Below are the code and all the weights of a small trained network. Each question names an input and a target symbol and asks about switching units off, where a switched-off unit gives its printed mean instead of its output.

import numpy as np


def w(rows, s, z=0):
    codes = np.array(rows[::2]) - 128.0
    scale = np.full(codes.shape[1], s)
    scale[-1] = z or s
    return codes * scale


def norm(h):
    return h / np.sqrt((h * h).mean(-1, keepdims=True) + 1e-5)


def f(y):
    return y / 2 * (1 + np.tanh(0.7978845608 * (y + 0.044715 * y**3)))


def softmax(a):
    e = np.exp(a - a.max(-1, keepdims=True))
    return e / e.sum(-1, keepdims=True)


def log_softmax(a):
    a = a - a.max(-1, keepdims=True)
    return a - np.log(np.exp(a).sum(-1, keepdims=True))


def net(x, mask):
    ids = ['ζηθμξπφ'.index(c) for c in x.split()]
    T = len(ids)
    res = E[ids] + P[:T]
    u = 0
    for l in range(2):
        q, k, v = (norm(res) @ M[l].T for M in (Q, K, V))
        z = softmax(np.where(np.tri(T) > 0, q @ k.T / 2**0.5, -1e9)) @ v
        res = res + np.where(mask[u], z, O[l][:, -1]) @ O[l][:, :-1]
        u += 1
        y = f(norm(res) @ A[l][:, :-1].T + A[l][:, -1])
        res = res + np.where(mask[u : u + 4], y, B[l][:, -1]) @ B[l][:, :-1]
        u += 4
    return log_softmax(norm(res)[-1] @ U[:, :-1].T + U[:, -1])


Q, K, V, O, A, B = {}, {}, {}, {}, {}, {}
E = w([
[137,82,142,106,103,201,116],'ζ',
[134,123,92,92,87,105,200],'η',
[153,98,127,251,102,141,94],'θ',
[124,87,151,137,146,103,105],'μ',
[127,141,160,88,138,127,171],'ξ',
[145,140,133,134,147,93,138],'π',
[148,129,110,116,224,117,172],'φ',
],0.021)
P = w([
[2,183,127,162,117,160,133],'0',
[138,139,121,154,103,71,166],'1',
[155,144,135,169,114,97,175],'2',
[51,138,151,153,137,121,164],'3',
[82,156,92,89,120,102,108],'4',
[80,209,101,54,76,126,35],'5',
[128,163,128,143,124,117,128],'6',
[178,186,138,137,107,135,92],'7',
[67,144,112,125,145,135,145],'8',
[124,146,89,99,102,113,112],'9',
[48,149,73,72,105,153,58],'10',
],0.0078)
Q[0] = w([
[148,207,48,41,95,129,1],'0.h1',
[245,107,212,208,76,145,192],'0.h1',
],0.0052)
K[0] = w([
[247,120,159,136,145,132,180],'0.h1',
[55,61,88,147,175,114,162],'0.h1',
],0.011)
V[0] = w([
[106,94,2,151,102,118,137],'0.h1',
[188,217,115,123,110,97,143],'0.h1',
],0.0078)
O[0] = w([
[7,148,93,106,115,175,49,4],'0.h1',
[87,157,165,177,164,88,167,180],'0.h1',
],0.012,0.0011)
A[0] = w([
[134,50,187,202,74,37,47,3],'0.n1',
[109,66,147,172,233,2,82,108],'0.n2',
[143,197,85,168,230,97,164,123],'0.n3',
[107,136,37,97,109,66,163,98],'0.n4',
],0.0056,0.00065)
B[0] = w([
[2,111,20,116,146,150,183,174],'0.n1',
[158,181,120,9,105,47,92,236],'0.n2',
[131,96,85,164,83,128,73,254],'0.n3',
[217,177,70,119,124,147,101,181],'0.n4',
],0.0089,0.0041)
Q[1] = w([
[46,10,87,25,232,169,254],'1.h1',
[145,100,126,154,92,111,193],'1.h1',
],0.005)
K[1] = w([
[85,241,180,240,113,71,35],'1.h1',
[35,212,160,86,219,101,2],'1.h1',
],0.0038)
V[1] = w([
[116,151,151,100,115,172,173],'1.h1',
[123,118,88,154,255,136,162],'1.h1',
],0.0084)
O[1] = w([
[55,69,114,90,191,150,247,2],'1.h1',
[133,116,128,110,255,177,110,255],'1.h1',
],0.012,0.0006)
A[1] = w([
[180,61,173,121,96,198,119,238],'1.n1',
[175,177,185,2,106,155,171,20],'1.n2',
[83,103,231,207,148,178,78,8],'1.n3',
[191,103,29,106,185,143,129,99],'1.n4',
],0.0062,0.0011)
B[1] = w([
[130,151,255,142,107,111,71,169],'1.n1',
[134,126,188,200,177,203,173,255],'1.n2',
[176,159,120,123,189,147,110,136],'1.n3',
[118,180,161,65,82,185,118,249],'1.n4',
],0.0086,0.0031)
U = w([
[212,38,193,113,50,164,59,122],'ζ',
[189,161,117,122,226,170,62,181],'η',
[173,114,109,102,20,192,188,19],'θ',
[193,207,193,226,82,2,86,91],'μ',
[135,135,100,210,113,160,77,192],'ξ',
[27,129,157,83,101,110,119,130],'π',
[182,49,184,172,196,84,213,253],'φ',
],0.0066,0.0018)

Each question gives the input, a string of symbols that net reads in full, and the target symbol t.
The units are the heads (2 rows each of Q, K, V and O) and the neurons (one row each of A and B). Each row of codes is followed by its name. A weight is (code - 128) times the scale printed after its matrix; where a second scale follows, it is the last column's (O, A, B and U).
mask holds one flag per unit, layer by layer, with each layer's heads first. A switched-off unit (its flag False) gives its mean, the last column of its rows in O or B, instead of its output. The means were averaged over made-up inputs and are rounded, as every weight is.
A unit's drop is (log p(t) with every unit on - log p(t) with that unit switched off) / (log p(t) with every unit on - log p(t) with every unit switched off).
The circuit of an input: a set's keep is (log p(t) with only the set's units on - log p(t) with every unit switched off) / (log p(t) with every unit on - log p(t) with every unit switched off). Starting from all 10 units, units are removed one at a time, each time the one whose removal leaves the highest keep (on an exact tie, the one counted first), for as long as the keep stays at least 0.8.
units of the circuit, in order: the units of the circuit, biggest drop first
top k neurons: the k neurons with the biggest drops, biggest first
top k neurons in layer l: the k neurons of layer l with the biggest drops, biggest first
drop of u: that unit's drop, to one decimal
input ξ ξ ξ θ, target φ: units of the circuit, in order	[1.h1, 0.n2]
input μ ζ η ξ ξ ξ π ξ η, target φ: top 2 neurons in layer 0	[0.n3, 0.n2]
input φ η φ ζ η φ η ξ η θ π, target φ: units of the circuit, in order	[0.h1]
input η ξ ζ, target π: units of the circuit, in order	[0.h1, 1.h1]
input φ φ μ η, target η: top 2 neurons in layer 0	[0.n1, 0.n3]
input ξ ξ η, target φ: top 2 neurons in layer 0	[0.n2, 0.n3]
input η π ξ φ, target π: units of the circuit, in order	[0.h1, 1.n2]
input φ μ φ μ, target η: top 2 neurons	[0.n1, 0.n3]
input θ ζ π θ π φ, target μ: top 2 neurons	[0.n3, 0.n1]
input ξ π θ, target φ: units of the circuit, in order	[0.h1, 1.h1]
input φ φ φ ξ, target η: top 2 neurons	[0.n3, 1.n3]
input φ φ ζ, target η: drop of 1.n3	0.2
input φ ξ φ μ ξ, target φ: drop of 0.h1	0.2
input μ θ φ π, target ζ: units of the circuit, in order	[0.h1]
input θ π ξ η π π φ ζ π μ, target π: drop of 0.n1	0.5
